Facts:
j_848 zeklon: j_421
j_872 zeklon: j_994
j_217 zeklon: j_561
j_83 zeklon: j_558
j_561 zeklon: j_796
j_196 zeklon: j_863
j_983 zeklon: j_75, j_111, j_129
j_898 zeklon: j_310
j_274 zeklon: j_364
j_960 zeklon: j_345
j_186 zeklon: j_345
j_883 zeklon: j_907, j_345
j_364 zeklon: j_345
j_129 zeklon: j_994
j_151 zeklon: j_345
j_342 zeklon: j_182
j_477 zeklon: j_236
j_761 zeklon: j_434
j_111 zeklon: j_129
j_401 zeklon: j_176
j_80 zeklon: j_364, j_325
j_558 zeklon: j_848, j_345, j_194
j_122 zeklon: j_994, j_730
j_796 zeklon: j_345
j_730 zeklon: j_410, j_342
j_194 zeklon: j_345
j_976 zeklon: j_345
j_103 zeklon: j_236
j_421 zeklon: j_345
j_29 zeklon: j_573
j_604 zeklon: j_310
j_556 zeklon: j_345
j_692 zeklon: j_556, j_511
j_207 zeklon: j_345
j_229 zeklon: j_863, j_933, j_976
j_545 zeklon: j_345, j_194
j_573 zeklon: j_994, j_345
j_994 zeklon: j_345
j_671 zeklon: j_345
j_182 zeklon: j_976
j_498 zeklon: j_194
j_790 zeklon: j_194
j_237 zeklon: j_558
j_394 zeklon: j_364
j_830 zeklon: j_751
j_61 zeklon: j_346, j_345
j_456 zeklon: j_933, j_976
j_198 zeklon: j_364
j_751 zeklon: j_558, j_345, j_194, j_976
j_620 zeklon: j_828
j_434 zeklon: j_456, j_129
j_78 zeklon: j_960
j_828 zeklon: j_421
{j_374, j_848, j_217, j_231, j_129, j_899, j_568, j_337, j_604, j_219, j_896, j_487, j_61, j_461, j_620, j_78} mebos 904
{j_410, j_872, j_52, j_972} mebos 41
{j_785, j_849, j_83, j_548, j_898, j_186, j_151, j_342, j_111, j_103, j_421, j_556, j_182, j_904, j_237, j_394, j_958, j_830, j_685, j_198, j_751, j_125, j_743, j_828} mebos 695
{j_855, j_812, j_865, j_960, j_883, j_907, j_176, j_800, j_401, j_75, j_796, j_29, j_207, j_573, j_671, j_863} mebos 698
{j_144, j_373, j_561, j_511, j_196, j_983, j_477, j_194, j_976, j_310, j_22, j_345, j_249, j_236, j_545, j_498, j_790, j_423, j_82} mebos 860
{j_153, j_274, j_189, j_933, j_442, j_761, j_558, j_122, j_730, j_165, j_229, j_994, j_523, j_456, j_325, j_242, j_346} mebos 626
{j_364, j_319, j_900, j_110, j_80, j_692, j_161, j_434} mebos 146
golus (each to the one after it):
j_410 j_345 j_883
j_217 j_800 j_761 j_421 j_161 j_456 j_849 j_730
j_144 j_620
j_373 j_394
j_153 j_165 j_548 j_189 j_342 j_904
j_865 j_848 j_743 j_29
j_274 j_855
j_52 j_561 j_523
j_907 j_229 j_401
j_129 j_863
j_899 j_976
j_972 j_125 j_498 j_82 j_933 j_671
j_337 j_231 j_80
j_122 j_983
j_219 j_151 j_110
j_22 j_374
j_573 j_61
j_182 j_111
j_237 j_477 j_558 j_960
j_958 j_103

Known rows:
[  3  -9   5  13  10   9 -38 -16  -4   3  39   1   9 -24  19  12  -3  -1
 -11  15  45   2   6 -13 -19   0 -33 -43  22] : j_865
[ -7   0  23  15  -3  13 -30  -9   2   6  19  -7   4 -13  23  -2   3   0
   9  -8  48  26  16 -21   2  -3 -23 -42   8] : j_144
[ 14 -24  -5  20  12 -14 -25  -2   9   6  27  -7  -3 -13  19   7   4   8
   1  36  55   8 -10  -4 -16 -14 -39 -39  16] : j_176
[ 10   2 -10  -1 -32 -16 -24  23  32 -15  -8  42  22 -21  36  39  30  -2
 -35  18   6  45  23   0 -12  64 -31  32  -3] : j_129
[ 23  -9   0  50  -8 -32 -13   9 -17 -22 -23  11  22 -38  31  -5  38 -19
 -48  27  12  10  18  21  12  41 -25  40 -12] : j_342
[ 30 -39  13  30   7 -19 -32 -18  10  11   2   6   0 -32  22   1  17   9
 -10 -14  21  10   6  -2 -21 -13 -22 -28   4] : j_125
[  7 -22   7  25  10   0 -21  -8   6  11  10  -2  16  -2  31   2   7  -2
  -1  11  41  -3   9  -2 -11  -5 -24 -31  15] : j_900
[  7   7 -16  39   1  -1 -20   7 -17 -14 -20  -3  -2 -13 -17  -4  -3  12
 -69 -13   8   8  10  22 -19  24  20  -1 -36] : j_556
[ 12 -34   4  25  10 -12 -28  -9  13   5   1  -1  22 -21  29   2  14  -2
   2  -6  27   7  16  11 -15 -11 -16 -21  10] : j_896
[ -8 -10 -15  16  -8 -58  -7  53 -14  -9 -23  11  26 -31  24 -10  33   9
 -19  48  14  23   0  28   2  31 -47  63 -15] : j_933
[-19  16 -25  23  15  -7 -18  17 -48  12 -44 -14  26  -3 -20 -15 -16  29
 -49 -14  -6  -9   3  22 -18  12   7  22 -37] : j_558
[ 23 -22  -8  13  19 -21  -7   0   0  11 -10  -4  35 -20  25  -6  14  13
  13  -7   5  -1  12   8 -18 -23 -30 -27  -3] : j_523
[ 17 -31   5  24   8  -8 -26  -8  13   8   2   1  23 -21  28   0  16  -2
   4 -11  29   3  14  14 -17 -10 -14 -24  10] : j_487
[ 19 -24   2   8  12 -17 -18   7   1   5   4   8  32 -25  20  -9  10  13
   9 -12  14  -6  15  11 -21 -18 -32 -21   2] : j_242
[ 31 -36  14  36  20  -8 -33 -35 -10  15  11  -2  24 -40  28  -9  19  -6
  -2 -31  20 -13  29  -2 -15 -12 -17 -35  11] : j_898
[ 30 -31  -4  38  23 -23 -16 -16   2  14 -11  -8  15 -32  27  -2  22   1
  -6  -5  20  12  15   4 -14 -10 -19 -32   1] : j_743
[ 20 -20   6  26   5  -2 -31 -24   1  12  14   3   3  -6  22   3  -3  10
 -10  20  36 -11  -2 -15 -14  -7 -38 -34  18] : j_855
[ 14 -24  18  29   4  -3 -44 -10  12   5  16   1  12 -38  17   1   1  -1
   1 -20  37  31  15   0 -21   4 -19 -30  -1] : j_972
[-20   8  -2  37  11  13 -48 -14 -47   0 -12  -7  10 -30 -20  -2 -13   9
 -69 -42   8  -8  21  12 -22  31  22  10 -23] : j_237
[ -5  12  -6  46   6   6 -39 -15 -54  -1 -31  -6  17 -20 -21  -6  -5   2
 -74 -32   1 -17  23  13  -7  45  14  32 -29] : j_751
[  0 -31   8  17   8  -1 -38  -6  15   9  15   6  21 -28  28   9  11  -2
   1 -18  28  15  18   8 -28  -4 -12 -30  15] : j_219

Rows:
No name comes twice in this set of rows, the named rows included.
[  1   9  19   8 -10  -8 -35 -23 -45  17 -34  21  45 -24  21  -4  13   9
 -28 -29 -21 -30  33  -7  -6  49 -36  52  -7] : j_229
[ 29  29 -15  54  -1  10  -8 -18 -28 -37 -24   3  26   4   2  -3   0  -1
 -66  22  17 -29  24  -2  15  53 -23  -1  -5] : j_29
[ 24 -26  -8  21  22 -29  -3   9   0 -11  -5   0  42 -24  31 -21  14   8
  10  -6  24 -12  12  20  -4 -14 -40 -24   5] : j_189
[ 19 -37  17  33  15  -3 -31 -27  -1  17   4  -1  37 -23  34  -7  11 -10
   4 -29  23 -17  26   5 -15 -12 -18 -27  16] : j_604
[ 10  17  -8  47  -3  14 -25  -5 -28 -19 -28  -2   9  -7 -21  -3  -8  10
 -80 -28  -6  -5  24  16 -19  35  24   7 -37] : j_186
[  5  10   3  40  -6  29 -29 -15 -22  -2 -38  10  26  12 -12  -4 -11  11
 -71 -37  -3 -22  28  14 -22  31  18   5 -29] : j_61
[ 40 -38   5  51  10 -24 -17   1  -5  -3  19 -14  23 -36  29 -26  43 -22
 -12  17  28  -7  18  29  -3 -22 -19  -8 -10] : j_904
[ 60   4  -8  44 -18  30  -7 -13  15 -38 -13  23   3   8  -5   1  -3  11
 -76 -30 -13  -9  34   6 -26   4  21 -46 -34] : j_394
[ 19 -15   3  25  14   0 -27 -16  -1   8  19   0   6 -12  21   0   3  -3
  -8  24  40 -10   4 -11  -8  -3 -35 -38  17] : j_812
[ 50   8 -24   5 -19 -18  -6  20 -10  -2   0   4  49 -12  25 -10  61 -24
 -17  14   8 -29  43  39  13  39 -45  53 -25] : j_730
[  2  40 -10  25 -19  29 -32  -8 -20 -23   2  17   9  -2  -6  22 -13   1
 -72  12   9  -4  21 -13 -14  62  -8  -2 -11] : j_573
[-20  45  14  47  -5  42 -29 -11 -59 -15 -32 -21  12  17 -20 -22 -17   2
 -62 -25  15 -16  31 -11   9  36  12   5 -27] : j_545
[ -4  -8   8  37   7  15 -38 -15 -26  12 -26  -3  20   5  -7  -9 -12  13
 -42 -35  11 -18  13  10 -19  10  10  -1 -18] : j_620
[ 33 -40  27  34  14  -9 -35 -39  -4  19   2   2  11 -34  22 -10  14   5
  -6 -35  20 -13  21  -4 -17 -14 -22 -35  13] : j_103
[ 55  11 -12  46 -13  31  -3 -11  11 -45  -8  13  16  -2  -4   5   1   3
 -72 -22  -9  -4  36  12 -29   7  19 -52 -35] : j_198

Now the same things, written a new way:
Known rows:
[ -9   0   1  -8  -9  15  11  -7  38   2  35   2   2  18   8  14   7  -5
   9 -16  -9 -24  15  17 -24  12  -5  33 -27 -12  -8  21   8  10  -9 -11
 -10  10 -17 -12 -13  10 -17  18] : j_61
[-26 -20  14   3  26 -49 -32 -46  24  -3  47  32  -8   1  34  14  28  12
  -1  16  10 -37  12   6  -8   6  -9 -23 -34   4   5  21   2  10  22  -2
  15  17   8 -12 -10  28 -40   9] : j_828
[  5   3  -6 -10  -3  23   3   6  41  18  19  14  11  22  29   1  42  11
   7 -25  12 -24  37   4 -11   5 -11  21 -26  10 -22   5   0  15   2 -11
 -16  13  -5  -2 -11   9  -1  18] : j_122
[-15 -12   1 -18   8 -17   7 -20  26 -15  54 -38  28  -6  -9  -4  -2  22
  15 -22 -28 -18  23   6 -27  -2 -14  54 -14   9  -5  55   3  28 -13   2
  17   2 -15 -36   8  15 -28  35] : j_751
[  4  -6   2 -10 -10  -4   9 -17  35  -1  32  -6   4   9  16   3  21   6
  13 -22   2 -19  25   4 -20  22  -5  18 -23   3  -5  19   8  11   0   0
 -11  19  -5  -5  -8  11 -13   6] : j_78
[ -8   7  -1 -23   2   1  12  -4  17   2  18  21  20  10  32   2  19  10
  13 -27  -2 -33  18  -4 -23  11  23  15  -3  12  -6   7  -7  17  -8   7
  -8  21  -3 -13   0  12 -20  36] : j_144
[ -9   8   0 -24   2   1  10  -4  16   3  20  19  21  12  33   1  18   9
  11 -26  -2 -33  19  -5 -24  11  23  16  -3  12  -6   8  -8  17  -8   6
  -7  20  -3 -13   0  12 -20  36] : j_373
[  4  -3   2 -11   3  10  13 -12  37   2  32  -1   6   8  25   2  26   8
  12 -28   5 -17  27   8  -8  15   2  15 -22   4 -13  16   1  15   5   6
 -17  20  -5  -7  -8   8 -15  14] : j_217
[ -9   8  -4 -17  -5  -1  19 -11  24  -2  20   0  17  18  27  -3  19  10
   4 -20   4 -36  16  -7 -21  29  21  19  -9   6  -7   4   7  11  -6   5
 -12  18   0  -7   4   8  -7  22] : j_800
[ -6   7  -6 -15  -7  -2  24 -14  21  -1  23  -6  17  14  28  -3  20  11
   5 -23   9 -34  14  -9 -23  28  27  21 -10   8  -4   5   5  15  -6   3
 -14  16   1  -7   6   7  -7  23] : j_863
[  3  -1   5 -18  24  10  13 -25  56 -23  25  -5  40  22  35   3  -4  -9
  18 -29 -23  -9  33   1 -13   0   3   7 -16   5 -16  32 -11  11   7  -3
 -10  21  13   0 -17  17 -31   4] : j_394
[ -3  -2  10 -13  11  -6   8 -19  28  -4  31   4  23   6  25   1  10   8
  16 -18  -7 -29  28   1 -16   5   1  11 -13  14  -9  21  -3  19   2   1
  -3   6  11 -11  -6  16 -25  20] : j_103
[ -2   6  11 -15  -1 -11  20 -14  16  -2  21  12  25   2  24   0   6   6
  14 -14  -8 -33  24  -3 -25  17  15   7  -4  14  -8   9   3  13  -7   7
  -9   8   9 -12  -3  15 -24  28] : j_125
[-34  -9  -4 -27   6   3 -14  -4  35 -12  46 -11  24  21  -7   2  -4  12
   9 -19 -44 -25  17  17 -37  -2 -25  63 -17  -8  -2  49  -5   6 -25  -6
  33  11 -32 -40   1  18 -23  38] : j_194
[ -8   8   0 -24   3   1  12  -3  16   3  18  21  23  11  33   1  19   9
  11 -26  -3 -32  18  -3 -24  11  22  16  -3  12  -4   8  -8  16 -10   8
  -7  21  -2 -13  -1  12 -20  35] : j_22
[ -7   6  -3 -18 -11 -10  16 -15  22  -4  20  -1  16  17  24  -7  19  11
   4 -18   3 -31  17  -9 -28  32  18  17 -12   7  -4   7  10   9  -8   2
  -9  22  -3  -4   6  10  -7  17] : j_812
[ -6  -7 -10 -13 -16 -10   7 -12  37  -3  19  -2   1  12  24   3  21  10
   7 -27  10 -17  23   3 -16  21  -3  21 -18   3  -8  18   3  11  -1  -4
  -7  22  -1  -4  -9  10 -14  10] : j_692
[ -2   0  -6 -10  -5   0   2 -20  37  -7  28 -17  12  21  23  -1  21   8
   8 -17   5 -41  19  -6 -18  24  -8  27 -23   6  -1  10   2   4  -5 -11
   1   7  10  -5  -7  13   1   8] : j_29
[ -5   3   1 -22  -5 -17   6 -11  13   0  17  15  20   9  29   0  16   7
  12 -21  -2 -34  17 -10 -33  21  15  16  -4  13   3  10  -2  11 -11   4
  -3  22   1 -10   0  15 -18  27] : j_511
[ -6   2   1 -23  -3 -16   3 -12  15  -3  17  13  20   8  30   1  18   9
  13 -22  -2 -31  19 -10 -29  19  12  13  -5  14   2  10  -2  10  -9   5
   0  24   1 -10  -2  18 -19  24] : j_236
[-25   3 -10  -6  -9  13   2 -19  44  -7  40 -13   8  35   5  20  -3 -10
  -2  -5 -14 -42   1  11 -35  11  -8  48 -29 -18   6  23   9   6 -17 -29
   6  -2 -14 -15  -8  14  -8  16] : j_960

Rows:
No name comes twice in this set of rows, the named rows included.
[-38 -11   9   7  13 -23 -25 -35  33  -4  52  18  -4  14  14  31  -5 -10
   0  25 -12 -48  -4  20 -27  -1 -21  11 -35 -17  12  26   5   2   0 -25
  21  -5  -4 -22 -19  28 -37  17] : j_421
[ -6   1  -8 -12   2   0   8 -20  36  -9  31 -17  15  18  27  -2  21   9
   6 -21   4 -34  18  -5 -14  23   3  25 -19   5  -4  12   1   8  -1  -5
  -3  13   5  -8  -2  11  -6  12] : j_401
[  7   0  -5  -5   1  -7  31 -31  19   3  51 -27  18 -17  16  18  19   8
  14 -37  18 -20   9 -12 -22 -14  40  31 -12  20   3  36   0  68   7 -12
 -32  -5   5  -9   5   8 -32  34] : j_182
[ -7  -2  -3 -19  12   0  -2 -13  28  -2  28   5  19  14  32   4  23   9
  13 -28  -2 -32  21  -3 -16   5   4  19 -11  12  -2  19 -12  16  -2   0
   1  17   3 -13  -5  15 -19  23] : j_477
[ 28   6  14 -15 -15  48  -5  12  38  25  11  35  -3  28  15  -2  51  12
  19 -36   4 -32  56  14   1   3 -36  15 -37  23 -30  -6   3  12   1  -6
 -17  -7  11   5 -16  -1  17   6] : j_129
[ 14  -5  -9 -13 -22   5   2  -7  38   8  16  -2  -4  11  22   1  38  17
  12 -40  20 -19  38  -2  -6   9 -14  24 -24  19 -14  15  -2  24   4 -10
 -12   6  13   3  -9   4   3   4] : j_434
[ -2  -6   8 -16   5 -16   4 -22  26 -10  35 -10  25   1  15  -3   9  14
  15 -20 -12 -23  28  -2 -22   7  -3  21 -13  16  -7  31   3  20  -1   3
   3   9   5 -15  -1  16 -24  19] : j_830
[  2  -4  10 -13   5 -17   4 -23  27  -7  29   3  22   5  22  -1  12   9
  14 -16  -9 -25  29  -3 -22   9  -2   9 -16  15  -7  25   2  18   2  -1
  -2  10   9  -9  -4  17 -25  16] : j_898
[-10  -6   8 -19  23  -5   6 -15  29  -9  39  -5  27  -1  19  -8  14  24
  15 -23 -18 -21  35   6  -9   1  -7  21 -12  14 -18  32  -5  20   0  13
   7  10   0 -23   2  13 -26  30] : j_237
[  0   1  -8 -13 -12 -10  21  -3  29   3  14  -3  21  11  32  -5  21   6
   8 -16   8 -22  25  -7 -30  32   7  17  -9   5  -8   7   8   3  -6   0
 -15  32  -8  -3  -8  19 -13  16] : j_325
[-13 -10  -2 -28  12 -11  -9 -11  27 -12  35 -15  25   7  15 -12  16  26
  15 -29 -20 -23  29  -1 -21  10 -15  39  -9  13  -4  37 -10   9 -11  10
  21  21  -9 -27   3  18 -18  28] : j_790
[ -1   1  -9 -10 -13  -8  19  -3  26   4  18 -10  17   7  32  -3  22   7
  10 -12  12 -33  21  -6 -26  32   3  21  -8   5  -6   1   7   1  -7  -2
 -12  23  -5  -7 -11  17 -11  20] : j_523
[ -1  -4 -13  -8 -28 -21  19 -10  25  -9  12 -19   3   2  30   3   7   5
  13 -14  16 -38  15  -5 -24  43  -4  23  -4   4   2   4   3  -5 -11  -4
  -2  13  14  -7 -15  14  -9  10] : j_161

The same things again, as new rows of numbers:
Known rows:
[  0 -50  33   8  -9 -29 -14  33 -23  21   9  -6   2  -3 -17   8  19 -41
  12  22  18  10  19  12  18   8  15 -10   1  17  -7] : j_153
[-39  18  30   6 -27 -11  17 -49 -14 -16  -9   5  40   6  -6 -14  -9   7
 -60   7  74  -6 -40  56 -31 -63  20 -53   7   2  35] : j_194
[-57  27   5  -5 -11  34  -2 -20 -19   4 -16  26  25  -6  46 -10   2  19
 -16 -25  37  19  19  31  25 -23   4 -11  16 -19  10] : j_556
[ 21  -2 -37   4  35 -18   8  25 -36   6  26  10  -8 -27  10 -22  13  13
   6   1  -9  32  35  -9   8  -4  19 -28  -2  -5   7] : j_904
[  8 -27 -18  31  15 -34   4  27 -20   7  38  -8 -18 -16   0 -18  10  12
   3  22  17  14  14   4   4  29  16  -8  -9  13   8] : j_933
[ 22  -9 -33  16  22 -23  15  25 -18   5  40 -13 -12 -13   1   0  -5  18
 -15  20   0  24  22 -13  -2  10  19 -24  -6   8  21] : j_863
[ 31 -30  16  18  -4 -11   7  15   4   3  45 -42  -4 -18 -11   9   7   5
 -27  26  39  15 -22  28 -14  -4  23 -36  -7  10 -15] : j_196
[ 18  16  28  -5  64  27 -81  57  -5  34  40  18  12  12 -39  28  11 -88
  12 -25  78   5 -11  -8  38   0  -9   5   6 -51  -9] : j_129
[ 17   3 -13  14  39  -6 -45  55  -2  -9  38  -4 -15 -21  -9  11  16 -29
   3  -1  62  24 -26   6   4  11  11  22  -9 -27 -14] : j_434
[ 47  -2 -18  29  43  -7   0  27   6   8  73 -28  19 -13 -34  -1   2  12
 -31  12  50  18 -42  13  -2 -15  21 -52   1 -10   5] : j_983
[  4 -35  26  -9  -5 -16 -20  29 -35  21  -3   6 -12  -4  -1  12  14 -52
  20  13   3  15  41  -3  15  14   0  -4   0   1   1] : j_899
[-65  -7  -9  -1 -53  38 -28  15  -9  29 -37   6  30 -39  22  14  31  43
  -7 -17  49  65 -33  23   9 -19  -5  -4  45   1  60] : j_364
[  1 -64   7  -7 -55   5 -54  42 -12  38 -14 -30   6 -43 -12  30  62 -17
  26  10  37  62 -34  13   8  -2  -5 -24  29   3  34] : j_274
[  3 -36   2  22  13 -36   0  34 -25  15  29   2   3 -12 -11  -9   7  -3
   2  17  10  22  13   4  13   7  17 -15   1  12  11] : j_189
[ 62 -34  -2   1 -28   3  17  55 -31 -54  43   8  25  -9  71  23  -5 -19
  16  -6 -27  49  -5  48  48 -44 -27  11  -4 -53 -38] : j_828
[ 33 -39  27  16   4 -21  20  24  -8  16  41 -30   8 -17 -22  11  -2   7
 -27  25  21  19  -4  21  -8 -13  32 -44  -1  25 -13] : j_236
[ 27  -5 -35  13  18 -16   2  30 -16  -2  41  -9   1 -13   2   2  -2   9
 -15  14  11  28  -4  -3  -3  -7   9 -25  -1 -11  30] : j_401
[ 15 -26  10  -3   7 -19   4  32 -18  13  23 -12 -10 -12  -6  18  -4 -10
 -14  12   3  22  25  -4  -5  -3  21 -20  -4   9   4] : j_176
[-38  22  37  -5  12  45 -36   9   8  30   4   7  42  23  -8  27  -4 -41
 -24 -18  64  -3 -12  17  40 -14   6  -7  11 -14   5] : j_573
[ 13 -30  16  -6 -17  -2 -33  31 -27   4   5   0 -12  -3   8  18  21 -58
  18  12  18  17  11   9  15   7 -15   1   2 -20   2] : j_217
[ 10 -32  25 -12  -9 -11  -7  25 -14  19   2 -20   2  -1 -15  27   8 -45
  -2  22   4  11  25   1   9   2  20 -16  -4  14  -6] : j_865

Rows:
No name comes twice in this set of rows, the named rows included.
[ 35 -27  11  19  -7   0  10  14   4   2  44 -39  18 -12  -9  10  10   0
 -21  25  36  17 -32  29   5 -11  14 -41   2   6  -6] : j_561
[ 27 -17  12   3 -10 -46   4 -11 -21 -17  16 -25  13  -6 -32  -2  15 -35
 -29  35  52  -1 -41  37 -41 -51  29 -60  -2   1  20] : j_498
[-18   2 -11  11 -20 -61  -5 -19 -48 -47  -1  32  23   7   1 -27   6 -28
 -18  12  53   4 -38  45 -29 -62   3 -25   0 -26  58] : j_558
[ 42  26 -46   6  72   2 -40  41 -17   1  54  13   1 -21  -6  -8  18 -17
   8 -22  43  31  -8  -8  16 -14   9 -20  -3 -50   0] : j_111
[ 25  -5 -14 -19   3 -35 -19  11 -41 -26   1  13 -13 -25  12  -8  25 -37
   6   0  23  29   5  20 -24 -38  16 -23  -6 -33   4] : j_83
[  3 -42  21  11   0 -30 -10  31 -24  19  16  -3   3  -8 -15  -1  15 -30
   7  19  16  13  17  10  18   8  16 -11   0  17   0] : j_165
[-18  24 -21 -13 -12 -29 -18 -38 -35 -43 -24  11 -23 -15  32 -26  23 -29
 -14   2  58  -2  -2  39 -45 -32  14 -19 -14 -35  15] : j_751
[ 14 -27  16  -6  -6 -14  -4  26 -16  17   7 -17   1  -2 -10  22   7 -36
  -4  21   8  10  24   0   9   2  19 -19  -3  14  -3] : j_800
[ 10 -24   0   0  12 -22  -8  31 -37  17  17  11 -14 -10  -1  -1   7 -19
  11  11  -1  24  38 -10  10  13  -4 -11   1  -3  16] : j_231
[  6 -16   1  -1   0  -8 -23  30 -29   4  20  11 -15 -15  14   6   4 -16
   5  -1  20  33  17   4   2   3 -13   1   1 -22  15] : j_78
[ 13 -24 -57  10  -9  -7 -22  54 -22  16  12  -9   3 -52  -5   3  37  33
  13   6  19  76 -33  -3   0  -4   5 -17  26  -4  54] : j_80
[-40   1  32  21 -15  19  35 -27   0  24  11 -12  45   6  -2  -2 -10  33
 -45  16  35  -2  -3  35  23 -16  23 -48  14  29  11] : j_345

